Below are the code and all the weights of a small trained network. Each question names an input and a class and asks about switching units off, where a switched-off unit gives its printed mean instead of its output.

import numpy as np


def w(rows, s, z=0):
    codes = np.array(rows[::2]) - 128.0
    scale = np.full(codes.shape[1], s)
    scale[-1] = z or s
    return codes * scale


def f(y):
    return y / 2 * (1 + np.tanh(0.7978845608 * (y + 0.044715 * y**3)))


def log_softmax(a):
    a = a - a.max(-1, keepdims=True)
    return a - np.log(np.exp(a).sum(-1, keepdims=True))


def net(x, mask):
    res = np.array(x, float).reshape(1, 8) / 4 @ E
    y = f(res @ A[0][:, :-1].T + A[0][:, -1])
    res = res + np.where(mask, y, B[0][:, -1]) @ B[0][:, :-1]
    return log_softmax(res[-1] @ U[:, :-1].T + U[:, -1])


A, B = {}, {}
E = w([
[128,126,128,128,129,126,128,128,127,127],'x0',
[128,127,127,129,129,127,128,128,128,127],'x1',
[91,146,124,80,147,134,249,117,98,130],'x2',
[128,127,128,127,128,127,127,127,127,128],'x3',
[87,170,31,136,82,83,108,85,128,132],'x4',
[127,128,128,131,127,128,128,129,130,127],'x5',
[128,128,126,129,130,128,129,128,129,128],'x6',
[222,164,82,89,126,132,151,135,138,137],'x7',
],0.011)
A[0] = w([
[195,152,52,135,106,105,50,128,144,140,118],'neuron 0',
[43,107,141,152,119,115,90,123,130,122,230],'neuron 1',
[88,118,183,124,136,123,157,133,127,138,142],'neuron 2',
[124,128,132,127,128,128,129,129,128,130,127],'neuron 3',
[93,122,136,159,115,112,102,120,128,123,51],'neuron 4',
[136,141,121,137,135,128,171,103,128,123,150],'neuron 5',
[236,152,101,111,131,141,191,140,144,127,64],'neuron 6',
[122,126,135,124,130,127,129,129,125,129,124],'neuron 7',
[28,148,29,145,109,112,139,112,130,123,2],'neuron 8',
[125,128,130,128,129,130,127,127,131,130,127],'neuron 9',
[138,133,105,125,124,124,112,133,130,129,124],'neuron 10',
[145,139,98,127,118,123,102,132,133,136,123],'neuron 11',
[1,104,143,164,134,117,68,127,133,122,44],'neuron 12',
[107,126,167,128,142,144,165,126,125,124,139],'neuron 13',
[211,105,173,144,144,123,132,142,132,111,71],'neuron 14',
[148,116,195,171,117,138,6,142,148,126,58],'neuron 15',
[157,111,161,161,135,129,17,130,132,127,217],'neuron 16',
[141,133,102,128,118,126,110,133,134,132,123],'neuron 17',
[89,113,172,122,133,124,146,131,124,130,139],'neuron 18',
[197,99,154,134,143,125,125,149,144,120,49],'neuron 19',
[132,141,75,122,143,112,192,124,115,117,1],'neuron 20',
[127,121,123,125,129,128,125,130,130,124,123],'neuron 21',
[106,123,164,128,141,140,156,131,116,121,142],'neuron 22',
[35,144,28,129,107,105,130,116,135,121,171],'neuron 23',
[86,110,170,121,132,127,144,133,129,136,133],'neuron 24',
[165,125,47,127,116,127,90,113,121,123,122],'neuron 25',
],0.014,0.0087)
B[0] = w([
[119,122,92,238,121,121,127,117,140,33,216],'neuron 0',
[142,66,153,79,193,99,125,137,93,104,228],'neuron 1',
[131,98,112,172,143,111,108,125,119,66,174],'neuron 2',
[128,127,131,132,129,129,127,129,127,126,128],'neuron 3',
[126,144,116,122,109,139,144,126,145,151,145],'neuron 4',
[128,110,152,114,127,127,99,141,136,158,160],'neuron 5',
[114,119,185,11,144,131,118,140,109,219,200],'neuron 6',
[130,123,128,133,133,132,127,127,130,124,128],'neuron 7',
[131,68,203,5,199,105,122,153,87,162,199],'neuron 8',
[129,130,127,132,128,126,134,131,121,127,128],'neuron 9',
[122,125,119,146,121,128,134,125,140,111,138],'neuron 10',
[126,130,114,170,121,133,134,133,136,91,150],'neuron 11',
[125,207,106,135,56,167,148,123,165,199,203],'neuron 12',
[123,101,111,145,154,99,117,115,132,92,170],'neuron 13',
[110,164,113,95,97,137,144,117,128,193,179],'neuron 14',
[135,69,177,33,197,106,123,145,93,143,221],'neuron 15',
[120,194,126,83,72,159,149,122,146,225,254],'neuron 16',
[126,129,115,154,122,124,140,123,135,106,143],'neuron 17',
[137,107,107,166,151,112,118,131,131,78,164],'neuron 18',
[128,158,114,117,89,141,132,124,141,169,162],'neuron 19',
[122,171,119,121,83,154,138,125,144,184,154],'neuron 20',
[135,132,124,132,133,126,134,126,127,133,127],'neuron 21',
[123,104,118,154,152,110,120,126,127,90,166],'neuron 22',
[142,181,128,119,79,166,130,128,151,195,246],'neuron 23',
[131,108,117,172,143,118,119,127,124,75,161],'neuron 24',
[107,134,92,201,111,122,134,116,141,71,180],'neuron 25',
],0.019,0.014)
U = w([
[139,69,183,73,208,100,116,151,67,131,242],'0',
[126,211,108,134,35,178,153,114,169,174,2],'1',
[123,105,76,254,137,97,110,104,140,9,139],'2',
],0.0083,0.00075)

Each question gives the input, the list of numbers given to net, and the class t.
The units are the neurons (one row each of A and B). Each row of codes is followed by its name. A weight is (code - 128) times the scale printed after its matrix; where a second scale follows, it is the last column's (A, B and U).
mask holds one flag per neuron, in row order. A switched-off neuron (its flag False) gives its mean, the last column of its row in B, instead of its output. The means were averaged over made-up inputs and are rounded, as every weight is.
A unit's drop is (log p(t) with every unit on - log p(t) with that unit switched off) / (log p(t) with every unit on - log p(t) with every unit switched off).
most important unit: the unit with the biggest drop
top k neurons: the k neurons with the biggest drops, biggest first
drop when u is switched off: that unit's drop, to one decimal
input [0,-5,-2,-3,8,0,-1,8], class 2: most important unit -> neuron 0
input [8,0,-5,-5,-4,6,-4,1], class 1: top 2 neurons -> (neuron 16; neuron 8)
input [7,3,1,6,7,2,8,-3], class 0: top 2 neurons -> (neuron 8; neuron 1)
input [-3,2,-1,-6,-8,-2,-7,6], class 1: top 4 neurons -> (neuron 1; neuron 14; neuron 8; neuron 19)
input [-3,0,1,0,-8,7,7,0], class 2: top 2 neurons -> (neuron 8; neuron 15)
input [2,-8,-2,-6,-6,2,-4,4], class 1: top 2 neurons -> (neuron 1; neuron 8)
input [-6,-2,-3,-6,-8,1,-5,5], class 1: top 2 neurons -> (neuron 1; neuron 14)
input [-8,-5,4,5,6,3,0,-6], class 0: top 2 neurons -> (neuron 8; neuron 1)
input [8,1,1,4,-5,4,-8,-7], class 2: top 2 neurons -> (neuron 8; neuron 6)
input [-3,6,2,-4,8,3,7,-4], class 0: top 2 neurons -> (neuron 8; neuron 1)
input [0,-7,-3,-5,-3,5,-1,3], class 1: top 2 neurons -> (neuron 1; neuron 8)
input [8,-8,-6,-8,5,-5,-8,8], class 2: drop when neuron 0 is switched off -> 0.6
input [7,-4,-4,5,8,5,-5,5], class 2: drop when neuron 0 is switched off -> 0.5
input [-7,4,-7,6,-4,6,-6,4], class 1: most important unit -> neuron 16
input [8,-2,-6,-3,-6,-7,-7,4], class 1: drop when neuron 16 is switched off -> 1.0
